Below is a small trained network, with its code and all its weights. Each question gives an input and a class and asks what happens when units are switched off, that is, made to give their printed mean instead of their output.

import numpy as np


def w(rows, s, z=0):
    codes = np.array(rows[::2]) - 128.0
    scale = np.full(codes.shape[1], s)
    scale[-1] = z or s
    return codes * scale


def norm(h):
    return h / np.sqrt((h * h).mean(-1, keepdims=True) + 1e-5)


def f(y):
    return y / 2 * (1 + np.tanh(0.7978845608 * (y + 0.044715 * y**3)))


def log_softmax(a):
    a = a - a.max(-1, keepdims=True)
    return a - np.log(np.exp(a).sum(-1, keepdims=True))


def net(x, mask):
    res = np.array(x, float).reshape(1, 4) / 4 @ E
    u = 0
    for l in range(4):
        y = f(norm(res) @ A[l][:, :-1].T + A[l][:, -1])
        res = res + np.where(mask[u : u + 8], y, B[l][:, -1]) @ B[l][:, :-1]
        u += 8
    return log_softmax(norm(res)[-1] @ U[:, :-1].T + U[:, -1])


A, B = {}, {}
E = w([
[248,175,68,164,124,25,109,143],'x0',
[109,221,244,167,155,111,155,218],'x1',
[29,191,53,191,143,90,96,96],'x2',
[163,254,128,37,154,171,84,42],'x3',
],0.0068)
A[0] = w([
[154,185,130,124,154,148,163,62,35],'0.n0',
[82,178,89,130,64,110,168,119,3],'0.n1',
[65,162,131,145,45,74,112,100,74],'0.n2',
[127,164,157,143,116,147,118,167,77],'0.n3',
[163,148,118,82,72,163,226,156,5],'0.n4',
[164,128,133,125,107,70,99,138,48],'0.n5',
[109,145,68,164,244,141,177,119,24],'0.n6',
[167,92,188,99,103,110,137,100,130],'0.n7',
],0.011,0.0023)
B[0] = w([
[106,124,98,103,2,98,93,220,252],'0.n0',
[154,98,162,190,175,144,36,126,173],'0.n1',
[146,108,126,128,209,125,33,166,240],'0.n2',
[109,59,133,57,139,24,161,43,190],'0.n3',
[147,96,148,139,170,119,66,132,182],'0.n4',
[105,117,59,97,202,192,242,164,224],'0.n5',
[150,104,144,160,173,138,29,156,185],'0.n6',
[88,134,101,167,214,106,6,154,252],'0.n7',
],0.009,0.0024)
A[1] = w([
[193,189,151,93,157,157,116,79,128],'1.n0',
[65,110,79,109,124,98,103,236,119],'1.n1',
[146,63,98,118,90,114,91,54,67],'1.n2',
[160,212,241,203,111,86,160,125,84],'1.n3',
[187,89,98,168,89,125,127,10,25],'1.n4',
[242,187,108,194,110,90,173,117,28],'1.n5',
[162,54,143,218,90,84,159,158,74],'1.n6',
[255,81,200,126,161,164,79,161,4],'1.n7',
],0.0089,0.0032)
B[1] = w([
[120,87,142,158,28,105,130,187,159],'1.n0',
[160,102,165,168,112,104,151,77,253],'1.n1',
[107,132,187,106,171,28,159,119,182],'1.n2',
[76,83,106,3,182,51,112,115,170],'1.n3',
[97,113,118,58,166,89,128,125,151],'1.n4',
[184,133,67,141,170,165,183,174,178],'1.n5',
[123,170,140,97,20,118,104,161,226],'1.n6',
[213,54,182,135,153,185,103,119,179],'1.n7',
],0.012,0.0049)
A[2] = w([
[128,174,241,115,94,117,176,11,113],'2.n0',
[199,252,147,27,126,163,85,70,79],'2.n1',
[55,86,144,103,127,193,169,48,48],'2.n2',
[153,58,29,99,70,146,134,2,122],'2.n3',
[117,156,117,110,8,110,109,178,59],'2.n4',
[46,114,194,118,131,253,142,149,109],'2.n5',
[107,125,145,37,212,38,199,104,76],'2.n6',
[194,125,188,89,129,170,172,93,4],'2.n7',
],0.0092,0.0035)
B[2] = w([
[173,116,68,157,128,151,132,59,163],'2.n0',
[80,1,117,211,70,46,162,249,172],'2.n1',
[209,196,79,129,158,101,142,246,164],'2.n2',
[86,168,244,62,166,138,157,138,190],'2.n3',
[125,143,189,143,83,197,140,136,226],'2.n4',
[238,150,48,109,160,76,187,148,194],'2.n5',
[41,108,158,51,132,137,172,21,254],'2.n6',
[107,146,133,170,199,89,24,248,132],'2.n7',
],0.0098,0.0048)
A[3] = w([
[123,117,161,143,165,108,68,172,98],'3.n0',
[100,106,133,169,40,136,158,138,53],'3.n1',
[173,140,145,184,118,167,150,7,141],'3.n2',
[119,171,196,128,149,198,179,125,230],'3.n3',
[48,208,76,195,160,127,69,111,36],'3.n4',
[89,121,127,137,40,140,144,178,4],'3.n5',
[143,175,100,85,140,149,102,106,93],'3.n6',
[185,181,46,132,165,132,184,144,20],'3.n7',
],0.016,0.0026)
B[3] = w([
[131,133,72,175,112,156,103,81,238],'3.n0',
[135,190,117,64,97,92,67,198,248],'3.n1',
[63,191,58,154,107,157,94,82,146],'3.n2',
[101,128,59,189,106,125,51,70,161],'3.n3',
[249,13,171,90,153,170,106,140,203],'3.n4',
[130,177,175,178,91,83,130,170,249],'3.n5',
[127,96,170,178,98,94,167,160,138],'3.n6',
[64,166,77,148,157,209,218,162,254],'3.n7',
],0.016,0.0067)
U = w([
[227,44,135,168,143,169,40,144,159],'0',
[117,208,171,126,10,63,96,227,154],'1',
[55,100,162,35,157,57,166,66,138],'2',
[112,180,61,148,156,196,239,190,143],'3',
[71,215,78,183,91,171,90,49,125],'4',
[144,200,219,176,105,173,161,77,2],'5',
],0.012,0.0069)

Each question gives the input, the list of numbers given to net, and the class t.
The units are the neurons (one row each of A and B). Each row of codes is followed by its name. A weight is (code - 128) times the scale printed after its matrix; where a second scale follows, it is the last column's (A, B and U).
mask holds one flag per neuron, layer by layer. A switched-off neuron (its flag False) gives its mean, the last column of its row in B, instead of its output. The means were averaged over made-up inputs and are rounded, as every weight is.
A unit's drop is (log p(t) with every unit on - log p(t) with that unit switched off) / (log p(t) with every unit on - log p(t) with every unit switched off).
The circuit of an input: a set's keep is (log p(t) with only the set's units on - log p(t) with every unit switched off) / (log p(t) with every unit on - log p(t) with every unit switched off). Starting from the 12 units with the biggest drops (on a tie, the unit counted first), units are removed one at a time, each time the one whose removal leaves the highest keep (on an exact tie, the one counted first), for as long as the keep stays at least 0.8.
units of the circuit, in order: the units of the circuit, biggest drop first
unit that matters most: the unit with the biggest drop
k most important neurons: the k neurons with the biggest drops, biggest first
k most important neurons of layer l: the k neurons of layer l with the biggest drops, biggest first
input [3,5,5,0], class 0: 2 most important neurons => 0.n2, 0.n6
input [-5,-5,-3,0], class 2: 4 most important neurons => 1.n2, 2.n6, 0.n5, 1.n1
input [0,-5,-5,-6], class 1: units of the circuit, in order => 1.n6
input [6,-8,-3,7], class 2: units of the circuit, in order => 1.n2, 2.n6
input [3,-5,4,5], class 1: 3 most important neurons => 0.n7, 0.n3, 0.n0
input [-2,-2,1,-3], class 4: 4 most important neurons => 3.n2, 2.n0, 2.n1, 1.n1
input [-1,-4,-3,1], class 2: 2 most important neurons => 1.n2, 0.n2
input [0,-5,-4,-4], class 2: 4 most important neurons of layer 0 => 0.n2, 0.n0, 0.n6, 0.n1
input [4,-3,-1,-2], class 3: units of the circuit, in order => 1.n5, 3.n7, 0.n2
input [-5,5,5,5], class 0: 4 most important neurons of layer 0 => 0.n5, 0.n1, 0.n2, 0.n6
input [3,1,-6,6], class 0: 2 most important neurons => 1.n7, 0.n4
input [-5,-4,-3,-2], class 3: 4 most important neurons => 0.n3, 2.n2, 1.n3, 2.n5
input [1,5,2,-4], class 2: units of the circuit, in order => 1.n3, 2.n6
input [-3,-7,6,7], class 1: 2 most important neurons of layer 1 => 1.n3, 1.n1
input [6,-4,3,0], class 3: 2 most important neurons => 1.n5, 0.n3
input [1,3,1,1], class 4: unit that matters most => 0.n3
input [7,4,-6,5], class 3: 2 most important neurons => 1.n5, 0.n5
input [-4,-7,5,6], class 2: 2 most important neurons => 1.n2, 1.n6
input [1,-3,-3,0], class 4: 2 most important neurons of layer 3 => 3.n2, 3.n4
input [-6,-4,7,8], class 1: units of the circuit, in order => 2.n1
input [-4,-8,2,8], class 1: 3 most important neurons => 0.n0, 0.n3, 2.n1
input [-6,-7,1,7], class 1: 4 most important neurons => 0.n3, 0.n0, 2.n1, 1.n3
input [-8,6,0,-2], class 3: 2 most important neurons of layer 2 => 2.n5, 2.n2
input [5,-3,4,4], class 3: 2 most important neurons of layer 0 => 0.n7, 0.n5
